Each row has a name. Each question is about the rows just above it.

[80.0 80.0  8.0  8.0 80.0  8.0  8.0] -> <4>
[  8.0  -7.9   8.7   2.0 -79.0  -7.9  -7.9] -> <113>
[14.4  8.0 14.4  8.0 79.6 -1.2  8.0] -> <62>
[  7.9   7.9  79.9   7.9 -79.7  79.9  79.9] -> <61>
Times [8.0] occurs in <62>:	3
Times [80.0] occurs in <4>:	3
Times [8.0] occurs in <4>:	4
Times [-1.2] occurs in <62>:	1
Count of [-7.9] in <113>:	3
Times [-79.6] occurs in <61>:	0
How many times does <61> hold [7.9]?	3

[-31.7   4.9   5.6 -25.4 -30.6  10.3   4.5  83.0 -34.4] : <141>
[  5.2  -3.1  15.6 -17.3 -17.3  -1.9  -3.1 -17.3 -10.5] : <154>
[-20.3 -28.9 -31.9 -16.6  -4.7   7.0  -3.2  50.2  -5.1] : <142>
[ 23.0 -44.8  50.8 -59.0   8.1 -45.0  21.6 -14.2 -73.0] : <16>
[ 21.6 -14.3  73.1 -76.1  -7.5 -55.0  -1.2 -76.1 -55.1] : <68>
[  7.5 -14.3  73.1   7.6  -4.1   7.5   7.5  -4.1  -4.1] : <127>
How many times does <154> hold [-3.1]?	2
Times [-4.1] occurs in <127>:	3
How many times does <127> hold [7.5]?	3
How many times does <68> hold [-76.1]?	2
How many times does <127> hold [73.1]?	1
Count of [-31.7] in <141>:	1

[ 60.0  62.3 -52.9  64.8  68.9  61.7 -27.7 -54.9 -48.2 -56.0  63.2 -21.1
  63.8  63.3 -10.7  63.9 -56.4  66.0 -40.9  27.9  63.1  64.6  61.5  29.3
 -14.9  57.4   6.2  58.7  10.3  58.6  68.0  62.6]  <104>
[ 19.7  -2.2  19.6  49.6  -6.3  -6.3  17.3  15.5  -2.2  11.5  -6.7  41.6
  17.8   2.7  48.0  -8.8  14.1  -2.2  49.6  35.8  -0.7  -6.4  -4.7  49.6
  39.6  -2.2  -6.3  -6.4  64.9  -3.9  -9.5 -10.8]  <49>
[ 19.7  -6.5  19.6   0.2  36.2  -4.7  17.3  15.5  17.6  11.5  -6.7  41.6
  17.8   2.7  48.0  -8.8  14.1  -6.3  16.7  35.8  -0.7  -6.4  -4.7  49.6
  39.6  -2.2  50.1  -9.0  64.9  -3.9  -9.5 -10.8]  <121>
How many times does <49> hold [-2.1]?	0
Count of [-2.3] in <49>:	0

[ 55.7  21.2  56.3  55.6 -56.5   3.3  12.8  15.8  17.8] : <184>
[-67.4 -26.3 -67.5 -63.7  64.5 -29.2 -12.0 -21.1 -36.0] : <189>
[-52.5 -21.9  -8.6 -56.8  -2.6  -8.6  -8.6 -10.9  -2.6] : <123>
[-13.4   9.5 -24.0   1.8   5.1 -40.0 -27.5   7.8 -33.4] : <147>
[-42.9  -8.7 -27.3 -44.6  39.8  51.8   0.1 -11.9   2.9] : <73>
[-56.9  -8.6 -50.6 -40.4  41.2 -28.5 -24.9  -2.8 -29.3] : <191>
[-40.0 -10.2 -53.1 -29.3  38.0 -19.7 -22.5  -8.6 -27.1] : <70>
[-56.4 -29.0 -34.0 -52.9  46.3  33.7  11.4 -11.6  14.1] : <208>
[13.7 -6.8 29.6  9.2 11.0 50.0 24.1 -4.2 42.0] : <131>
[ 67.4  51.7  65.4  51.7 -63.9  65.4  51.7  18.6  19.8] : <60>
[ 50.9  15.5  53.2  45.0 -40.4  22.7  12.0  15.1  19.3] : <170>
[-47.6 -11.7 -47.6 -11.7 -11.7 -11.7 -47.6 -10.9 -11.7] : <165>
Times [-11.7] occurs in <165>:	5
Times [0.1] occurs in <73>:	1
Count of [-8.6] in <123>:	3
Times [51.7] occurs in <60>:	3
How many times does <208> hold [33.6]?	0

[-15.5  46.2 -15.5  46.2 -15.5] -> <30>
[-27.4  11.5 -28.5 -30.0  22.5] -> <76>
[-19.2  10.0 -11.6 -11.6 -11.6] -> <63>
[-28.6 -28.6 -28.6 -32.6 -28.6] -> <119>
[-28.5 -57.3 -15.4  26.6   4.5] -> <22>
[-11.7  67.9  30.5  -4.2  -5.5] -> <17>
[-36.5  47.9  46.1  -0.5  -8.3] -> <8>
Times [-11.6] occurs in <63>:	3
Count of [46.2] in <30>:	2
Count of [-28.6] in <119>:	4
Times [46.3] occurs in <30>:	0
How many times does <30> hold [-15.5]?	3
How many times does <76> hold [11.5]?	1
Count of [-28.5] in <76>:	1

[-62.5  20.2 -45.2 -16.8  22.6 -45.7] : <89>
[ 9.7  9.7 -4.4 -4.4  9.7 -4.4] : <96>
[-40.8  -4.6 -30.8 -24.7  13.3 -38.4] : <176>
[-43.7  41.6  12.6   9.8  25.7  -6.7] : <112>
[-23.8  18.1 -31.8  17.4  36.6  52.6] : <92>
[-65.3  61.8 -13.2  14.1  44.7 -25.4] : <124>
[-26.2  23.6 -49.4 -49.5  15.1 -49.5] : <95>
[-72.6 -72.6 -26.3  -1.4 -26.3 -26.3] : <6>
[ 20.2  11.8 -58.7  20.2  20.2 -58.7] : <162>
[-37.9  42.3   8.2   6.9  20.3 -36.5] : <108>
[-15.7 -15.7  34.5  12.2  12.2 -15.7] : <137>
Times [-15.7] occurs in <137>:	3
Count of [9.7] in <96>:	3
How many times does <95> hold [-49.5]?	2
Times [-26.3] occurs in <6>:	3
Times [20.2] occurs in <162>:	3

